Table B holds the same points as the rows below and some others, measured another way and shuffled. Each row below is followed by which row of B it is.
B:
[[-165   76 -528  -31  152 -281  -41  224 -660  256   -7   59    4  342
  -217  322  448   52   58 -276  173   82   15  -10 -278  276]
 [ 231   84  259  -18  -17   27  112 -107  394 -212  -77 -182  211  -86
  -160   39 -209 -187   82   61 -143 -106 -169  321   12  -66]
 [-548   40  -49 -447  425 -397 -448  295 -224  147 -320  395  -37 -251
   -75  256   82  -55  101  -16  302  290  494 -213  -29  -10]
 [ -60 -263 -186  111  106 -214 -259  203    5   69 -173   73  -59 -241
   -64  -68  -59  116 -156  -19  -94  -85   93   61  -89  -14]
 [-182 -120  199 -110  380  -85  -76  -52   94  -59 -147  188   26 -404
  -212 -100 -107  -95  157   63 -180   33  295   40   30  -53]
 [-171  310  -80 -178   55  -17  -70   13    7  -25   20   -2  104   30
    -5  187  133   37  -42   55   69   42  -47  -40 -197 -123]
 [ 440  194  132   22   41  -10  182 -108  159  135  149 -426  184  -31
    -9  219 -232 -420  218   48 -122 -149 -263  271    2   83]
 [  24   32  246  -10  293   26    7  -93  104 -145  -75   81   23 -207
    -6    1 -108 -175  122  136 -233  -76  149    4  -59   23]
 [   1  362  247 -204  198   45 -125  -81   94  -35 -141   42    4  -56
    77  113   58   16   24  168   24   27   45   38 -172 -204]
 [  29  -86 -340  -22   89 -355   62  160 -358  397   -9 -209  175  188
  -330  436   20 -294  311 -239  113   90  -63  276   12  318]
 [-263 -174  111  159  154   15   28 -120  111 -354 -180  292   99  183
   -84   74  -24  -55  107  116 -250  -75  118  -18  -80  110]
 [ -22  242  379 -271  264  -36 -111 -236  313  -37  -98   57   89  -55
  -178 -144  116  -33  160   47  229  -42  -77   97  -23 -353]
 [-317   32 -354 -210  122 -273  -34  160  -90  -25  195   36  208  -49
  -259   77  172 -186   28 -241  237   13  -51 -173  -56   90]
 [  12   43  -20   -4 -199  -19   60    1  440 -319   32 -153  287    8
  -138   50 -141  -92  -99   -3  -46 -127 -279  174  -41  -73]
 [ 257  415  335 -117  284   31   13 -224  -43  -19  -79    8   -1  359
    -7   35  319  -87  200   12  204 -122 -172   83 -203 -110]
 [-352   46  141 -121  359  -62  -46 -110   36 -101   -3  229  109    2
    22  181  -34 -293  272  127  -31   36  205 -230   -9   57]
 [-208  327  -43 -184   64  -72 -161   70  -58   13 -102   54   70  179
   133  395   80  -28   13  121  117   99   25  -66 -193  -41]
 [-111    3  195  -19  157  -38 -133 -238  341   24  -33   44   95   44
   -80 -128   17  -10  118   99  120 -128 -152   30  -13 -308]
 [-145  268  222 -116  -40  125  -35  -89  308 -279 -209   41  153    4
    35  238 -120   67  -38  260 -183   65   26  153 -138 -167]
 [ 299  103 -296   78   82 -113  150  178 -493  395  -20 -337   18 -111
  -141  437  -53 -110  118  -59 -317   69   61  378 -167  317]
 [ -57 -169 -419  114  161 -153   46  207 -206  -74  241   -6   41 -244
   -98  -40   39 -168  -99 -176 -204 -145   38 -194 -138  289]
 [  91  215  434 -396  260 -224 -162  -50  263   80 -294  -21  133  -96
  -238  101  -62 -226  276   -3  320   91   22  292   95 -198]
 [-149 -417 -363  280  155 -252 -136  105 -222  337  -23    9  -23  -13
   -90  112  -60  -35   82  -34 -160  -79   60   34  -51  162]
 [ -34 -177 -371  197    4 -161  147  101 -269  191   55 -175  161   93
  -191  382  -94 -197  163  -79 -256    6  -25  196  -60  341]
 [-484 -194 -474   26  448 -299  -18  151 -712  409   75  189    4   39
  -111  475  103 -284  363  -80 -127  191  403 -235  -80  448]
 [-228  181 -358   46   59 -118   42   72 -520  296  -11  -41   93  485
    63  728  127 -139  240   49  -44  157   41   17 -222  319]
 [-101  -82  324  163  249  104   40 -250  217 -290 -145  211   59   75
    26   10 -113 -128  185  225 -301 -126  104   -7  -55   16]
 [-167   46 -182 -233  133 -238  -54  115    0   -5   56   -7  173 -134
  -298   22  114 -119   35 -191  194   23  -32    6  -29  -10]
 [-148  137  362  -41  128  171   94 -284  436 -286   -9   35  198 -110
     8   83 -233 -189  175  281 -262  -37   24   31    5 -148]
 [  86  147 -229  147  302 -162  -88  115 -860  485 -278   67 -213  497
    80  575  334   73  231   17  -67  109  194  147 -347  343]
 [-180   88  -30  -98  295 -164 -133 -110 -137  324    7   46   26  141
   -66  143  164  -94  248    8  203   19    1  -42  -79  -92]
 [  26  132  378   30  435    1  -15 -219 -202   29 -272  230  -68  366
    57  247  130 -159  388  170  -69  -15  171   51 -135  105]
 [ 208  -34 -199  150  112   51  276  -26    3 -165  366 -221  122 -322
  -187 -201   -5 -198  -53 -132 -351 -255 -149  -10 -125  156]
 [-203 -302 -161  285   67 -134 -175  -41  148   75   37   63   48  193
   153   73 -116 -119   42  113  -37 -207 -112 -156  -42   19]
 [  18  145  130  -86 -126   28  -38   28  476 -410  -77  -49  203 -105
   -10   31 -159  -41 -171   99  -61  -99 -147  105  -86 -136]
 [-122 -235  155  175  146  105  202 -212  440 -565  158  131  210 -188
  -154 -290 -167 -247   45   52 -362 -269  -41 -125   18   52]
 [ 328  164  353 -181  266   13 -197   80  204   12 -267  -68 -137 -763
   -22 -201 -199  117 -157  168 -270  -26  243  277  -94 -254]
 [   1 -271 -590  136  252 -371 -147  396 -692  529  -58  -64 -144 -255
  -141  251   40  -13   12 -181 -185   62  272   83 -151  374]
 [ 252  165  351 -205    4  -74  -75   31  328  -78 -389 -146  136 -245
  -226  132 -228  -12   36   81  -59   66    6  534   18 -165]
 [-438 -170  103  -33  242 -290 -386  150 -182  -92 -678  551  -63  409
   -43  351  130  144  125  102  134  175  367   51 -115  102]
 [ 195  -72  331  -70  264   30   15  -98  276  -49 -181  -67   24 -720
  -322 -280 -253   32   38   86 -393  -35  197  380   32 -198]
 [  66  211 -104 -137  151 -153  100  -79 -177  278  111 -195  155  192
  -251  219  183 -197  276 -152  190   11 -188  172  -72   27]
 [-130   63 -151 -215  140 -272  -59   91   -2   96   68  -50  196   11
  -232  151   76 -254  146 -172  276   23  -87   -1   12   40]
 [ -98  103 -264 -178  303 -196  -68  232 -265   53  180   17    6 -350
   -30   68   84 -222  -22 -126  -11   -8  171 -253 -136  185]
 [ 125  -82  271    5   87   25 -159  -87  517  -95 -145  -64   13 -561
   -97 -334 -255  137 -159  167 -224 -155   -1  230   -4 -382]
 [ -36   66 -212   45  -24  -14  190 -119  130 -168  333 -137  252  136
  -210  -75  155 -148   13 -151   33 -201 -348  -44 -113   -1]
 [ -11 -356 -635  274  122 -312 -116  348 -549  457   10 -102 -103 -181
   -92  208  -17   16  -63 -143 -247  -30  142   74 -151  339]
 [-120  -81  166  215  236  -31  -75 -117 -137  -68 -330  269  -42  448
    92  287   57  -30  225  183 -157  -38  134   42 -151  154]
 [  93  201 -119  -67   97  -63   -3   47 -170   35  -53  -59   21  -10
  -198   13  243  151  -71  -99   -7  -29  -65  175 -236  -47]
 [-508 -175 -560  -70  333 -351  -47  205 -575  373  154  117   81  -44
  -230  350  132 -236  253 -192   26  174  268 -217  -53  347]
 [-251  194 -361   59 -342   58   31  140  230 -459  183  -46  269  265
   151  273   27   11 -323   49  -57 -112 -293 -185 -263   53]
 [-251  135   18  -53  117  -42 -104   27  -44    8 -172   98   76  110
   141  453 -111 -108  126  221 -120  115  174  -10 -116   78]
 [ -77  168   58 -158  116   35   91 -123   81 -143  -44    6  139 -172
  -397 -125  172  158    6  -61  -84   21  -20  231 -133 -193]
 [-158   -5   99  -14  115   -1   54 -279  255 -117   51   55  184  105
  -316 -199  155   33  124  -36   71 -125 -201   92  -43 -240]
 [-228  -38 -367  -10 -162 -170   32  127  141 -328  139    6  290  241
  -256   22  182  -41 -155 -232  182 -120 -311  -62 -128   62]
 [ -71  187 -375  -97  198 -219  -56  133 -428  252  157  -41   20  152
   -67  209  325  -90   57 -182  195    6  -57 -126 -224  141]
 [-389 -376 -321  236  156 -280 -145  -60 -167  373  -12  106   82  378
  -124  226   50  -82  272  -30   96  -37  -43  -27   -5   83]
 [ 177  395  310 -267  211   -6 -159  -11  -89  -59 -449  118 -108  -60
  -234  -62  328  378  -85   10   83   80   97  375 -273 -281]
 [-290 -355 -211  386 -193   46   55 -224  591 -284  333  -48  293  210
    33 -144 -188 -131  -70   98 -134 -358 -431 -193    6 -105]
 [-358  202 -351   -1 -130  -93 -145  183 -100  -24   11   35  136  382
   305  611    1  -87  -71  147   51   70  -51 -207 -225  145]
 [-449  -50 -239   14  101 -116  -34   90 -115 -165    1  216  148  193
     7  338   25 -159   86   35  -77   46  126 -216 -116  226]
 [-179 -247 -173   87  119  -62  156  -28  140 -314  185   66  193 -233
  -345 -242   12 -119   -8 -157 -215 -164  -31  -51  -21   85]
 [-384 -515 -312  301  -72 -209 -171   64  202  -83  -93  155  140  110
  -140   -4 -111   64  -67   -7  -94 -124  -72    5   -1   18]
 [ 224  -59  318   39  -31   76  255 -247  491 -228  -84 -221  296 -184
  -413  -71 -290 -155  173   35 -304 -103 -180  529   97 -113]
 [ 110  243  376 -360  268 -160 -169  -40  221  145 -211  -68   77 -234
  -140   84  -98 -196  213   50  204   71   54  235   57 -223]
 [-480 -223  130   49   35   75  120 -206  502 -578  -15  252  314  -57
  -255  -93 -165  -96   72  108 -273  -66   36  -46   48  -63]
 [-380  -86  -53  -58  143  -13   61  -74  265 -325  176  129  222 -244
  -148  -71  -93 -190   36   20 -162  -56   60 -198    0   -4]
 [-257  -74 -307   45  -98 -102  119  -71  228 -348  285   21  319  297
  -309 -153  250  -74  -61 -247  191 -220 -402 -136  -99  -14]
 [-332 -555 -248  400 -196  -93  -45  -94  549 -258  131   40  271   82
  -137 -173 -228  -28  -99   20 -165 -283 -290  -41   65  -79]
 [  87  190   12  205  111   45    1  -62 -245  -35 -141   73  -45  518
   233  368  162  -28   92  157 -124  -99  -43    2 -299  173]
 [ 393  210  286  -70  -17   40  146  -91  314  -96  -78 -308  191 -141
  -168  103 -216 -181   92   60 -162  -83 -187  439  -14  -62]
 [-126  -10 -124   81  -11 -104  -87   99 -130 -274 -306  236   33  403
  -174  103  303  252 -124  -84   36  -39  -39  125 -267   71]]
Rows of B count from 0, top down.

[ -81 -259   97  -56   38  140  -46  -45   89 -102   77   87  -21  -54
    6 -119 -247 -140  -86  -94  -31  328   84  200  -35  -95  167   48
 -152 -129] => 33
[ -36 -158  173   35  -26   23  -73  -67    1  -50  -17  157   83   55
  -25  -88 -223  -15 -118  -52 -104  256  -21  176  -68 -112  124  -60
  -44  -93] => 17
[ 105 -148 -150    6  -55  174   -5   96  -17   68  -79   25  142  112
 -116  -43   18  -41   74  163  -62   64  131 -101   66  108  -59  -49
   64 -198] => 36
[ -14  -26 -112  -38   24   32  -77   50   24  -82  156  -53  -68 -147
   29  -90  -67 -137   11   49  107  -42   36   22  -51   43  -32   60
 -122  -90] => 23
[ 147 -189 -162  141   10  -59 -121   42 -107   31 -112   32  106   90
  -35  -38    4   54  -89  204   65  -28 -151  -23  -87   44    3  -64
   23  -24] => 43
[  63   52   64   16  -86  -83  -40    7  -25   28 -119  128  -17  163
  -79   14  -75   17   15   45  -19   24    8  -31 -109   39  -56 -139
   58  -21] => 8
[ 233   95   85   52  -37 -367  -85 -296 -138 -218  -41   64   70  118
 -175  -63   76  151   71  120  127   25 -221 -115 -187  -81    9 -301
   21   52] => 14
[  33   61  142   14 -150   35  -26  -34  -54  145 -110  162  -37  208
   11   54 -140   55    5   86  -39   13   35  -22  -89   85    5  -80
  119  -10] => 5
[ -43 -130 -139  -30   64  -71  -98  124   33   -4   -7  -19 -239   -9
   -2  -20 -109 -131  -90  -10  183    1   57   55 -113   25   -1   67
 -157   -2] => 65
[  78  -62  -44  149  -20   43  -54  -32 -298  180   78  -62   39  161
  -63   -9   -2  158  -56  299  171  -77 -115   27  -27  -24   44   31
   73   17] => 27
[  12   49 -168 -102   76    4 -112  -28  -41 -155  195  -93   10 -209
   74  -96  -25 -146   23  100  119 -104  -10    0  -32   68    9   79
 -117 -137] => 63
[  40    9  105  150  -98 -123 -125 -137 -107  -31  119   43   66  -18
   -1 -103  -73  114  -56  124   41  -64 -166   33  -97  -59    5  -83
    3   -5] => 41
[  18 -238  172  295 -328  -66 -113 -150   36  140   70   75  -23   82
  -70 -152  -78  219  -22  119   -3  -25    5 -114    2  -34  -43 -109
   34  -20] => 55
[ 102 -136 -200  -71   80  -75 -114  -57  -10 -139  -16  -26  -54  -44
   11  -54  -18 -101   -4   94  166   16  -22  -53  -88   76   67   -1
 -111  -61] => 7
[-318 -478  137  191 -290  191  -93  124  310  140  252   19 -174 -139
  -93 -277 -267  -60 -110 -179 -132  181  398   78  188 -129  -64  125
 -214 -253] => 62
[  29  120  -96   15  -49  -67 -104    5  -12 -110  190  -62   40 -170
   -3 -117   20  -60   58  108   53 -180  -26  -69  -35   57 -129  -23
  -53 -122] => 70
[  16   24  -45   65  -18  -95 -160  -39   55 -226  247  -23   93 -309
   83 -190  -59  -92  -20   43   22 -125 -153   31  -93    0  -70  -26
 -131  -97] => 6
[ -87   47  -16    6 -145  -23 -118   99   93   15   28   66    5  -66
    6  -76 -101  -76  -14  -18 -115 -104  142  -47   13   83 -135  -15
  -20 -185] => 34
[  88  -89 -172 -132   83  -71  -26 -108  -72  -56   57 -128 -303   66
  -83   -7   17  -73   87  114  373   21   97  -94  -86   43   73   45
 -134   32] => 10
[ 132  123   50  -15 -197 -148  -25 -111  -91   50 -200  111  105  305
 -247   19   76  140  136  127  -85  -10  135 -243   20   63 -102 -252
  173 -146] => 57
[-208 -392  274  142 -183   85 -113   39  371  -90  115  216  -51 -187
   48 -246 -385 -132 -162 -279 -227  327  108  221  -45 -139   36  -21
 -215 -137] => 58
[  -8 -305  -20  -63   59  267    3  -60  -23  -20  106  -14   -3    9
  -20  -89 -155 -101  -17   65   70  282  112  126   39  -46  191  103
 -103 -143] => 22
[  79  -31   47  116 -144 -116  -69   38    3   50 -150  139   56  174
 -132  -28  -38   75   -8   60  -78   13   -5  -75  -79   19 -108 -189
   75  -53] => 52
[  75  -93 -245 -117  301 -124 -127  130 -111 -146 -167   37  -22   22
   39   48 -104 -183 -192   33  145   99 -164  191 -212    6  122   28
 -131    8] => 24
[  64  -82  103   99  -78  -21  -68 -179 -189   80   36   34   15  153
  -44  -36  -75  150  -44  181  104   45  -78   22  -53  -51  115  -41
   49    8] => 11
[  30 -156  155   94  -52   49  -34 -150 -144   83   57   57  -48  146
  -22  -39 -148  101  -68  119  112  148  -66  107  -81  -91  154   -7
   -2   40] => 30
[-161 -128   85  -49 -337 -293 -286 -133  460 -263  -77  214   14 -233
   -1 -239 -166 -121  -23 -302 -336   14  318 -221   64   76 -104 -165
 -164 -376] => 29
[ 283  -91   99  -58   39  291  149 -485 -501  226  156 -140 -223  392
    0  125    3  241  195  503  569  133  -94  -45  -81   33  396   99
  140  249] => 53
[ 292 -211 -129  114   32  -73  -60 -101  -13 -181  -55   32  123    9
  -62 -102   53   20   58  195  121   77 -236  -86 -159   38   15 -185
  -21   25] => 32
[  76 -123 -161 -123  119 -170  -94  -55   65 -227  -13  -24 -182  -58
  -51  -62  -37 -158    9  -27  214   93   20  -25 -137   12   56  -35
 -199  -22] => 26
[ -37  157   98   -2  -94  -71  -44   99  -29   96  -87  130  -80  150
  -40   45 -126  -13  -26   -7  -40  -40   59   27 -108   38  -98  -79
   56  -25] => 16
[  26 -102    0  240  -49  -92 -117   78 -174  131   -4   37   71  118
  -72  -51  -56  133 -159  162   39  -55 -159   89  -80  -77  -41  -48
   32   15] => 12
[-171   34   60  -66 -104 -269 -353   53  232 -267 -239  338  385 -210
  129 -138 -257 -161 -277 -268 -561   32   23   88  -28   36  -24 -136
  -61 -412] => 54
[  98   66   53  -84  -93 -239  -40 -159  118 -202  -13   60 -171   28
 -138  -67   -8  -44  148  -51  110   47   74 -163 -134   20  -66 -206
  -78  -17] => 69
